[ 283  400  510  -19 -349 -215  194 -517 -225 -116  -36   -8 -450 -101
 -185  364   14 -287 -175  272 -179   22  337  -45  304   16   39 -191
   -5  364 -207  392  357  -19  410  248  -29 -101  -79]	pegof
[-249   32   60  170  186   93   15  150   72  -96  -36  128   92   46
   89   56  -25  -13 -160   25  -84   32    0 -111  -71   44  -23  -21
  108  -21  132   53   44  -56 -164   72   12   44   -7]	pegof
[ 118  135 -119   79 -181 -231  130   23  100   60  129  181    0   41
  111   53 -147    9 -103   65  114   16  213   34   46   28  104   13
   75  162  -36  -27   43   -3  -86   -5   92   22  125]	luv
[ -52  -37   17  116  278  133  -72  154   27 -118  -91   46   17   61
   56  -11   33  205  155   76  -64   48  -16 -300   18  -47  -54  110
   64    9  158   47  115   34 -163  147   21   35  -83]	musop
[ 196 -114    9 -665  186   46 -589 -210  340  440  363 -413  209    9
  402 -386  196  -58  772  293  -65  174  -90  618   23  166   31 -103
  -96   61    3   35 -307  107 -301  111 -161    1  176]	Ranun
[-225  -56  -55  112  287  139   29  219  124  -58  -46  110   74   83
   39  -44    9   80 -150   89 -110  -24  -77  -50  -91   19  -73    6
  118    7   83   -2  120   19 -198   92   93   16 -120]	pegof
[ 166   63  146   56   33  -20   72  -92 -342  -14   28 -176   20  -39
   33   16 -185  358 -424   40  216 -100  218  382   83   69   98  -25
 -398  147  -95 -238  -97  265  355  240 -480  -63 -380]	luv
[ 525  288   64  190   86 -485 -554 -722   60  178  161 -168  171  -72
  258  162  452  176 -336    1  177 -199 -184  187  -61  279   78  157
  622  -19 -111    9  266  415  171 -159  168 -231  843]	vog
[-164  123 -179  153 -165 -154   12  -35   94  118   33  211  -48   68
   74   72 -129  -77 -190   -2   57  -71  180  -13  -21   13  131   72
   46   47   95   16  -66  -65 -104   49   17  -10   31]	musop
[ 229 -115  146  -64  149 -175  127  142   -2    6    0  104   77    5
   63 -124  -40   31  117  -48   62   59  202 -166  115   -5   18   10
 -161   35 -315 -218  -18  -34  -64  -36  -75  141 -218]	pegof
[ -32  135   28  114 -148  -78 -109 -168  -85  128  142    0  190  -10
   73   35 -121  -56 -183   55   54  -41  242  192  -45  -61  240  -53
   24   58  125  -33   -2   25 -170  -34   82   11  155]	pegof
[ -15   50 -141   22 -234 -115 -100 -114  100   29   33  -18  135   41
   47   53   -7  -76 -171  130  -18  -14   35  410  -65 -134   92  -35
  117  126  198    6  -17   49 -268  -24   66   42   84]	Mogi
[-398 -131 -545 -491 -383 -195  259 -150  291  309 -249  274 -245  -48
  103 -243 -269   27 -444  -48  165 -394 -396  467 -107    5  -81 -295
   19   37 -455 -450   12   62  155    5  -34  202  101]	musop
[ 502 -130  207 -569 -199 -197  241 -196 -224 -463  -39   93  503 -184
 -100  -12  209 -301 -214 -410  364  185  176  221   46 -130   48  -81
 -124   12  166  -74 -205 -278  727   42 -274  -78 -431]	vog
[  -7   20    7   81  154  103 -134  163   80  -82   -6   59   23   16
  234  -28   94  148   74   97 -103   21   20  -86  -66  -23  -99   13
  200  112   60  180  116    3  -93   87  101   42  -78]	luv
[ 195 -135  462   48   12 -204 -149   24  -13  130 -304   35  119 -144
  -24 -120   24 -140  699  317  129 -300  -63  154 -185 -221  -43   29
 -684   72   45  -66 -177  338   74 -109 -214  -31 -286]	Mogi
[-654 -173 -130  174 -148  393 -182  -79 -377  146 -188 -169  172  146
 -353  439  225 -303 -143  -48 -153  223 -404  -66   93 -346  -94   80
  438 -389  161  553  148   21  184   78 -194 -143  106]	zon
[-485  331  102   92  -16 -370  193  -54  241  325  189   26  145  203
  101  -85  361 -412 -507  -23 -265  237  121  211 -118  324  -31 -101
 -177  -34 -119   87   64  140  371   70  381 -134  302]	luv
[ 129   23  -27 -110 -154 -163  -20  -75   13  141  -83  175  219 -113
   76 -209   71   31 -107 -101  -66   94  135 -112   79  -12  134   24
 -146  226   -2 -192   96  -82 -201    6 -130   30 -219]	luv
[ -14  219  -15 -212 -148   -1 -423   10  278   13  128  213   83   48
  -40 -258  494 -238  355 -133 -112  291  205 -136  139  -26  226   35
  -15  149  285  292 -221  -10 -156  255   22 -229  -51]	Ranun
[ -77  -16  127 -149    4  -76  168   26   94    5  -36  126  -27  -14
  -10  -68    0 -231  -30   -7 -123  254   52   18   85  119 -109    1
  -47  121 -193    0  -36 -223 -212  -26  -45   79 -127]	dusop
[  63 -343 -291 -410 -811 -171  239  -35  272   21 -212  321  156   57
  -38 -173   72  155 -357    3  122  145  264   13   73   49   98 -226
  145   38  112 -344 -258 -195 -342 -165   15  150  293]	pegof
[-177  388 -448 -100  -87   65   84 -152 -177   21  293 -147  -82    8
  162  189 -249  579 -529 -121  -90   69   85  606  -52 -195  110   21
  288  147  354 -251 -290  252  -83 -137 -126  -78   48]	dusop
[  66  -86  221    1  113  -84  -34   79   62  -46    2   14  243  -18
  130 -143  -22 -180 -136 -110   53   35  135  -98   52   35  -28  -71
 -310  138 -208 -175   49  -60 -126   33 -138   32 -256]	zinim
[ 452 -139  159  114  328  109  150 -108  -42 -520   26 -125 -179    6
  168  346  136  -82  -98 -378  -16 -148  -18 -746  107 -126  -54 -259
  -84  261 -340  216   63 -334  346  564 -349  276 -559]	vog
[-283  -58 -187 -210 -463 -112  152  -99  144  -69   27  119  269   41
  115  310 -123 -390 -468    4 -390  188  409  845  130  -16  -65 -463
 -447   24  -18  338  155 -205 -377  339  119 -188  275]	zon
[ -38   14  -47  148 -194 -122  -83  -90    3   78   79   34  184   68
  -57   78 -100  -58  -83   34   35   43  150  210  -22   62  123   37
  100   78   82   -1  -29  -25 -159  -45  126 -100  130]	musop
[-196   11 -140  187  212  158 -153  239   36  -29    4   39   16  114
  103  -47   76  168  -30   47 -212   37  -35  -52  -59   62  -31   84
   80  -13  202  106  100   53 -188  102   97   14 -191]	luv
[ -81   77 -113   53 -163 -133  -38  -81  123   -8   32  114  -39   98
   19   66  -89 -126 -297   53  131  -66   37  309   37   78  126  -22
  120   26   54   99 -192   62  -79   21  158   61   10]	vog
[-272  527 -378 -237 -457 -385  -69 -512  233  439  301    9 -140  101
 -197  -88  313 -119   87  107 -117 -231 -183  -47 -282  186  196 -269
  326    7  -84   83 -169  499  297 -214   96 -287  330]	Ranun
[ -34   18   29  -17  314   89  -64   63  134  -54  -70  -98  108   25
   99   10    3   53   14  188 -135   29  -69  -84  -11   -8 -129  -22
   61   29   -9   75  126   35 -157   63  104  -78  -56]	zon
[ 367 -264  -80 -542 -678  -32  132 -518 -199  237   26 -157  166  108
 -297 -151  101 -313 -291 -245  367   22 -290  245   79  239   29 -154
  734  -84 -529 -159 -140  190  549 -238   13 -223  334]	Mogi
[-286  188 -704   -4 -394 -162   32    5 -127   50   71   41 -110 -106
 -292   96 -150  496  114  -26   51 -264   16  361 -223  -43  282  -52
  -21 -127  421   89 -481  108  224   45 -110 -122  -14]	zon
[  26   19   82   61 -184  -78   77  -11  -33   70   57  147   75  -21
   69   79  -78  -83 -218  -41   44  100  119  134  105   62   85   48
   23  167  -28   52  -12  -85  -19   89   20   95  -19]	luv
[  88  338   65   76  207 -227 -281 -124  165  -89  210 -507 -234   20
  160 -330  168   16  273   53 -161  -69  -42 -161 -204  422   37 -358
 -691  224 -108 -114 -590  402 -357  -18  107   89 -118]	zinim
[-282  -10  -43  117  273  166  -20  130   60  -76  -66   39   30  114
   -5   50   48  -18   39    6 -177  112  -57 -151  -36   41 -101   38
  113  -40  170  144   41  -76 -297   65  140  -19  -54]	musop
[-188  -78   92   59 -116 -123  236  179  106  136  -51  349  110   70
   -6  -52  -55 -101 -231 -153   46   86  178  -21  139   57  -17   -9
 -140  185 -190 -199  101 -130 -286    3  -74  115 -189]	musop
[ 130  276   86 -165  216  -78 -570  -60  111 -160  297 -150   94 -117
   41   86  103  390   -4  -58 -257  107  293  552  128 -125   62  135
  304  350   54  -72  113 -368  187  121 -425 -206 -595]	zinim
[-149   30   70  166  -89   70  458  -68  125 -258 -176 -212 -307   98
 -282  262   11 -419 -353  -84   56 -255 -270 -135  -92 -291 -143 -534
 -565  182 -141 -134  105  -59  202   60   19   60   21]	zinim
[-222   14 -111  206  208   23 -106  192   40  -45  -36   30   94   52
   65   37  -16  106   73   40 -177   -3   19 -177 -147    0  -55   55
  -70  -31  170  -51  130  -29 -281    2   20  -62  -29]	zon
[ 172  194  -98 -218  355  186 -115 -210   67  -59 -152  -59 -259 -216
  364 -113 -324  413 -522  146  199 -151 -106 -395  204  -29   35  162
  530 -439 -216   97 -106   56  809  -37  174  -71  292]	dusop
[-107  108 -134  308 -127  -96  103 -156 -327   28   20 -154   90  -37
  111  284   14  239  -45 -127 -164  203  141 -205   40 -429   93 -196
 -146   16  268  158   26  203  161  -32   50  -63  375]	dusop
[-899  162  -59  173   62  217  384  377  -59  177  158    9 -225   78
 -254  -55 -535 -189 -211 -157  229  160   24  298  122  190  163  -48
  -76   55  150 -179  -83 -564 -107   43 -184  282 -134]	zinim
[ 131 -367 -406  -61 -669 -322 -107  -49   69  102 -110 -205   86  163
 -181  -85  289    5  135   91    4 -125   18   88   29 -135   32 -307
 -310  -20 -229   20  106  225  266   28   58    0 -100]	dusop
[  81 -123  253  -61   42  -56    8  132  139  -77  -65  171   46   -5
   12  -25    2 -291  -79    1  -46  201   88 -111  139   56  -70  100
 -223   36 -157 -107 -111 -169 -243  -28  -55   63 -153]	pegof
[  85   10   88 -143  236  -86  214  110   51  -49   74   66  122   38
   72  -38   -7   49 -178 -125  134   95  139 -200  184  -40  -48   35
  -40   75 -263 -170  -18   39 -124   30 -151  122 -240]	zinim
[ -70  -88 -236 -363   12 -309  227   79  134  -84 -414  -93  -48   47
  179 -349  147 -159  -98 -100  324 -266 -704 -174 -285  521 -241   87
 -132 -194  -90 -573 -226  287  244 -129 -340  364 -414]	zon
[ 451 -414   16 -394 -782 -249  401 -133  247  -15 -478 -305  178  113
  171   21 -262 -669  245  262  216    9  179  472  201   84   60 -242
 -664  110 -281  121 -382   -4  -77  296  222  167  119]	luv
[-329  128   61  -93   61 -185  402  120  -24  -47   31  172  147  -91
 -289 -185 -128  233 -227   33   -3   48  175 -127 -255   21   32  109
 -218 -162  -48 -436   81   31  329  -96  133 -103  357]	zinim
[ -71   -4   70   88  140  -84   16  172  100   49   12   84  149    6
   56 -205  -58  -24  -85  -83   32   59   91   90   39   34    3  -96
 -342   71 -207 -239  105  -41 -155   -2 -162    6 -107]	dusop
[-147  107 -217  122 -172 -155   48  -98   -5  127   16    1   80   95
   38  170  -69  -18 -141  -44   87  -97  132  282  -19  -60  114  -35
  182  -47  109   18   -8   15 -163  -81   -9   -3  163]	Mogi
[-430  280  330  359  597  120 -211  -42 -207 -368  527 -325   65  -71
    6  126  -97 -106  271  -70 -579  135 -140 -197 -445  445   19 -375
 -377  -84  323  225  -88 -247  164  305 -219   89 -120]	Mogi
[ 166   50  -79  141  149   39  326  362  254 -133 -121   33 -544  275
  148  355  -57  241  608  -46  248 -156  256 -541  241 -477 -121   71
  339  230   37   18  221 -178  274   81  153   16    3]	Mogi
[  19   18  170  -53  -11 -104   -1   57   56   81    8   68  158  -46
   85  -89  -56   15   54  -41  -26  174   79  -25   74   86   11   21
 -136  128 -149 -213   -8  -86 -153  -65 -117   62  -18]	luv
[-183 -124   -9    2   96  125  -16  113  143   40  -65   23   18   50
  -52  -69   90   68   80  153 -218   13  -53  -26  -33  -24 -109  -79
    7   29  -15  111  106   33 -278   78  126    6   19]	Mogi
[-132  -83 -134  108  219   50   45  281   31   44  -85   13  -45  144
   29 -102   83   78  234   63 -150   96    2 -200   20  -23  -46  -13
   36  -16   43  106  100  -28 -174  123   30   92 -187]	zon
[ 100  218 -420 -230 -566 -138 -137 -488 -269  309  403 -315  121   -3
  -94  273    4 -113  -80   73  209 -419 -226  317 -155 -204   84 -494
 -279 -447  132  109 -301  662  247 -517 -318 -179  178]	zon
[-128   69  -71  116 -162  -24   82 -106  -75   65   71  -13  145  -32
   -4  101 -293 -135 -328  -22  193 -154   36  178  -78   15  185   36
  -24  -13  136  -51 -155   10 -101  -57   27   61   84]	zinim
[ 119  343  -96 -384  782  -22  -54  171  110 -215  197 -389  -39 -105
  207 -487  317  161  -37 -137  209  -95 -111 -168 -248  248 -196  227
 -286 -231 -405 -366 -253   55    7  -17 -351  237 -406]	musop
[-146 -158 -446 -400 -151 -210   73   -8   87   20   23   17   72   -9
   28 -336  399  413 -496 -279   86  120 -425   45   72  189 -241 -311
  326  307 -344 -249    9  335   22  -90    4  152 -227]	vog
[-116  135 -246  -51 -216  -77   70 -214   51   58   -4  -20   90  -14
   51  115 -148   88 -606  150   79  -75   25  449  -70   -7   82  -39
  124   94   90  -86 -139   80 -229  -94  117   38   99]	luv
[ 118 -126   -5  -44  -63 -193   66   19    6   23    1   51  126    9
  131 -130  -55  -47 -280 -125   27  151  -30 -146  180    9  -20  -40
 -185  216 -331 -272   99   71   -2   54 -201  129 -322]	dusop
[-450 -111 -646  -50 -175  350 -303 -105  127  496  149 -221  158  290
   26 -245   66  125 -607 -293   35 -215 -576  760 -153  -49  165 -244
  506  -45  212 -308 -250  356  -91 -145  123  -97  101]	Mogi
[ 372 -254  227   64  252  -63  260   25  142   84 -305  -57 -211  -49
  -81   10   74  264   99   34  235  318  223  259  492  323  -66  142
  394   26 -145   31  190 -593 -268    2  258   67  748]	Mogi
[ 239  121   54   66  -25 -220  -52   45   84   29   59  182  146  -38
  333 -230   37   -1 -222 -121  -52   79  308 -112   88  -21   78  -31
 -166  269 -148 -105   74   68 -284  -16  -76   39 -195]	vog
[ -27  -51   63   83  120 -126   32  168   41  -33   18   93   99   -4
  153  -90 -140  162  -53  -97   83    5  296 -188   86   73   15  -19
 -146  127 -229 -207   93 -117 -246   73 -180  104 -134]	zinim
[  12  -45   28  -72 -158 -198   68  151  114  -58  -16  180  163   33
  100  -78   60   11 -163  -89   48   52  188  -64  105   -8  -57   -1
 -168  116 -184 -188  147   89  -88   88 -142   43 -129]	Mogi
[ 736  -17 -190 -558 -548 -259 -389 -353  159   76   28  -31   17 -196
   29 -291  610  210  186  170  -26   -3   -2  545  191 -205   72 -208
  268  509  -24  434 -336  334  -90  135  -59    7 -350]	zinim
[-157   26   53  -56 -291  156  -68 -433 -200  138   75   24  -35    6
 -455   15 -195  -55 -208   41 -124  -64    6  -64 -254 -161  267   29
  117    5  341 -466   58 -173   74 -239  100 -198  248]	Mogi
[ 653 -204  573 -387  184  234  -21   65 -436  139  101   92  155 -212
   27 -387  -19  250  714   87  349  -15  120  167   72  -88  121   30
   57 -181   12  -20 -313  158  157 -216 -278  245 -187]	pegof
[ -88  181 -120  149   25 -100   48  -95   20  -31  156  100   18   36
   60  137  -99    3 -388  -41  114  -69   88  170  -52    0  178   24
  171   83   46  -58  -37   48  -76   -4  113   69   63]	Ranun
[ 361   36  265 -145 -275  160  173   76 -225  213   -3  495  129  -28
   -6 -130  323  -17 -283 -284 -139  165 -105  307  241 -567  108  -17
  137  198  203  -76  223  210  289  -46 -355  131 -405]	luv
[-126   19  -56   90  155   88 -128  100   13 -109   20   59   32   98
   24   42   65   41   20  -82  -85  -10  -72  -53  -43  -29  -28   97
  211   28   62   50  149   33 -120   63   70    1 -113]	vog
[-175   76 -300  113 -189 -220   96   33   69   36   75  147   41   86
   50   89 -142   71 -276  -19  106  -27  175  378  -71 -107  136   63
  131  210  158 -121  -35  -49 -190   -5   45   60  -30]	vog
[ 111 -432 -145 -276 -227  -57   56 -142  185 -402 -376  -18  163 -269
  298   87 -453 -121   58  -14   -4   81 -182 -754  -73  147 -115  177
   57  235 -301  -32 -188 -369  -46  338   75   75  150]	vog
[  89 -281   39   15   -3  -80 -670   79  113 -136  110   54  128  -42
  425 -606  340 -256   55 -237 -307  492  -41 -834   -7  309  -29  -11
 -384  118 -104 -189   87 -162 -343  222   -2  177   46]	dusop
[-267   22  -58  149  141   52  -49  118  114   -9  -63   97  110  108
  149   36   16   94 -156   69 -121  -11  -22   20  -27  -71  -60  -65
  175   49  168  100   82  158 -342    3  118   41  -24]	zinim
[ 237  138  411 -239  105 -356 -371 -304  315   17  157  -90  411 -182
  591 -349  263 -318 -497  159  115   58  -16  -86  -55  200 -142 -234
 -306  407 -254 -223  111  317 -151  -77  297   63   52]	pegof
